Below is a small trained network, with its code and all its weights. Each question gives an input and a class and asks what happens when units are switched off, that is, made to give their printed mean instead of their output.

import numpy as np


def w(rows, s, z=0):
    codes = np.array(rows[::2]) - 128.0
    scale = np.full(codes.shape[1], s)
    scale[-1] = z or s
    return codes * scale


def f(y):
    return y / 2 * (1 + np.tanh(0.7978845608 * (y + 0.044715 * y**3)))


def log_softmax(a):
    a = a - a.max(-1, keepdims=True)
    return a - np.log(np.exp(a).sum(-1, keepdims=True))


def net(x, mask):
    res = np.array(x, float).reshape(1, 6) / 4 @ E
    y = f(res @ A[0][:, :-1].T + A[0][:, -1])
    res = res + np.where(mask, y, B[0][:, -1]) @ B[0][:, :-1]
    return log_softmax(res[-1] @ U[:, :-1].T + U[:, -1])


A, B = {}, {}
E = w([
[31,126,214,231,225,214,238,148,224,52],'x0',
[127,123,132,130,125,130,124,127,129,130],'x1',
[128,134,125,130,129,123,131,125,129,131],'x2',
[29,235,179,26,146,112,26,28,163,60],'x3',
[127,127,129,127,120,127,132,130,126,119],'x4',
[242,45,50,138,196,75,106,53,221,2],'x5',
],0.0059)
A[0] = w([
[43,166,192,182,210,201,171,132,217,50,133],'n1',
[205,31,71,215,125,135,215,223,113,188,107],'n2',
[78,186,157,48,151,131,83,71,153,88,114],'n3',
[42,152,208,186,206,181,179,100,212,47,126],'n4',
[58,226,170,54,139,130,71,96,134,119,120],'n5',
[210,122,42,22,44,48,36,93,61,163,116],'n6',
[31,231,208,109,56,158,124,180,54,234,110],'n7',
[72,182,144,54,135,112,77,61,153,85,103],'n8',
[76,177,147,72,138,106,89,74,148,94,104],'n9',
[205,77,83,108,170,84,92,58,203,23,104],'n10',
[104,124,147,154,159,183,161,130,165,80,85],'n11',
[211,74,72,133,193,65,76,34,219,2,109],'n12',
[51,216,179,89,92,164,117,160,83,177,115],'n13',
[52,220,185,104,88,154,122,173,74,206,92],'n14',
[55,131,199,202,222,204,218,120,213,48,134],'n15',
[202,82,81,108,181,92,79,44,210,17,110],'n16',
[213,51,75,190,107,141,202,205,94,172,94],'n17',
[190,157,53,34,50,49,19,100,70,168,137],'n18',
[180,104,93,130,160,97,110,68,184,59,98],'n19',
[105,178,135,54,170,103,51,47,178,57,115],'n20',
[143,128,121,138,119,139,144,133,132,125,3],'n21',
[186,162,58,20,49,49,10,69,56,170,139],'n22',
[85,189,158,49,141,130,57,79,185,78,114],'n23',
[63,212,172,70,137,119,60,93,137,105,115],'n24',
],0.0071,0.0042)
B[0] = w([
[180,226,241,64,216,64,62,87,210,133,204],'n1',
[250,47,38,246,21,52,107,32,32,8,223],'n2',
[211,78,81,207,52,82,116,75,82,62,183],'n3',
[177,230,234,67,220,68,80,84,203,123,204],'n4',
[184,63,50,234,47,112,156,88,55,66,197],'n5',
[154,230,232,44,237,70,76,78,238,130,245],'n6',
[28,43,52,42,139,249,243,241,118,218,236],'n7',
[202,77,83,200,54,75,127,76,64,57,184],'n8',
[168,109,96,208,96,97,144,91,97,82,172],'n9',
[44,66,68,61,120,243,245,226,123,206,208],'n10',
[147,175,190,85,198,102,88,112,167,137,151],'n11',
[19,55,48,44,135,243,230,240,129,205,230],'n12',
[49,76,80,65,131,226,231,246,123,213,199],'n13',
[51,45,77,75,128,240,215,230,131,184,205],'n14',
[153,239,213,51,234,74,69,78,214,145,215],'n15',
[24,57,83,67,133,236,230,239,142,199,213],'n16',
[212,65,61,252,37,47,116,42,37,25,208],'n17',
[150,214,237,56,232,80,79,78,225,132,243],'n18',
[55,93,97,106,111,210,210,210,109,196,177],'n19',
[198,50,38,231,12,74,141,80,15,58,194],'n20',
[113,154,119,137,114,123,94,132,108,115,117],'n21',
[172,245,234,55,251,49,64,72,253,136,254],'n22',
[207,73,59,226,46,74,103,61,35,38,189],'n23',
[191,61,68,207,68,98,159,72,73,60,191],'n24',
],0.0059,0.012)
U = w([
[156,248,247,64,234,66,62,85,217,141,129],'0',
[22,64,71,70,121,247,199,249,104,216,207],'1',
[221,74,70,240,30,54,107,53,27,30,2],'2',
],0.011,0.003)

Each question gives the input, the list of numbers given to net, and the class t.
The units are the neurons (one row each of A and B). Each row of codes is followed by its name. A weight is (code - 128) times the scale printed after its matrix; where a second scale follows, it is the last column's (A, B and U).
mask holds one flag per neuron, in row order. A switched-off neuron (its flag False) gives its mean, the last column of its row in B, instead of its output. The means were averaged over made-up inputs and are rounded, as every weight is.
A unit's drop is (log p(t) with every unit on - log p(t) with that unit switched off) / (log p(t) with every unit on - log p(t) with every unit switched off).
unit that matters most: the unit with the biggest drop
top k neurons: the k neurons with the biggest drops, biggest first
drop when u is switched off: that unit's drop, to one decimal
input [-7,2,8,8,-1,-6], class 2: unit that matters most -> n5
input [-5,-8,-3,6,-4,0], class 2: top 3 neurons -> n20, n23, n5
input [3,-2,-8,7,6,8], class 1: top 3 neurons -> n12, n16, n10
input [8,4,3,1,3,-8], class 0: top 3 neurons -> n1, n15, n4
input [6,-5,-8,-5,-7,-6], class 0: top 4 neurons -> n15, n1, n12, n4
input [2,0,-4,3,-6,0], class 2: top 3 neurons -> n22, n6, n18
input [7,4,-5,-4,-6,8], class 1: top 4 neurons -> n12, n16, n10, n22
input [8,-8,1,-8,-5,-1], class 0: top 2 neurons -> n15, n1
input [-1,8,6,-8,-8,8], class 1: top 4 neurons -> n12, n10, n16, n19
input [-8,5,-6,0,7,7], class 0: top 2 neurons -> n22, n6
input [-1,-8,-7,6,-2,-5], class 2: top 2 neurons -> n5, n12
input [-8,7,7,-8,0,7], class 0: drop when n18 is switched off -> 0.6
input [-8,-8,-4,-8,1,-2], class 0: drop when n20 is switched off -> 0.1
input [-6,3,4,-6,6,-6], class 0: unit that matters most -> n6
input [-1,-1,2,6,1,-5], class 2: drop when n23 is switched off -> 0.2
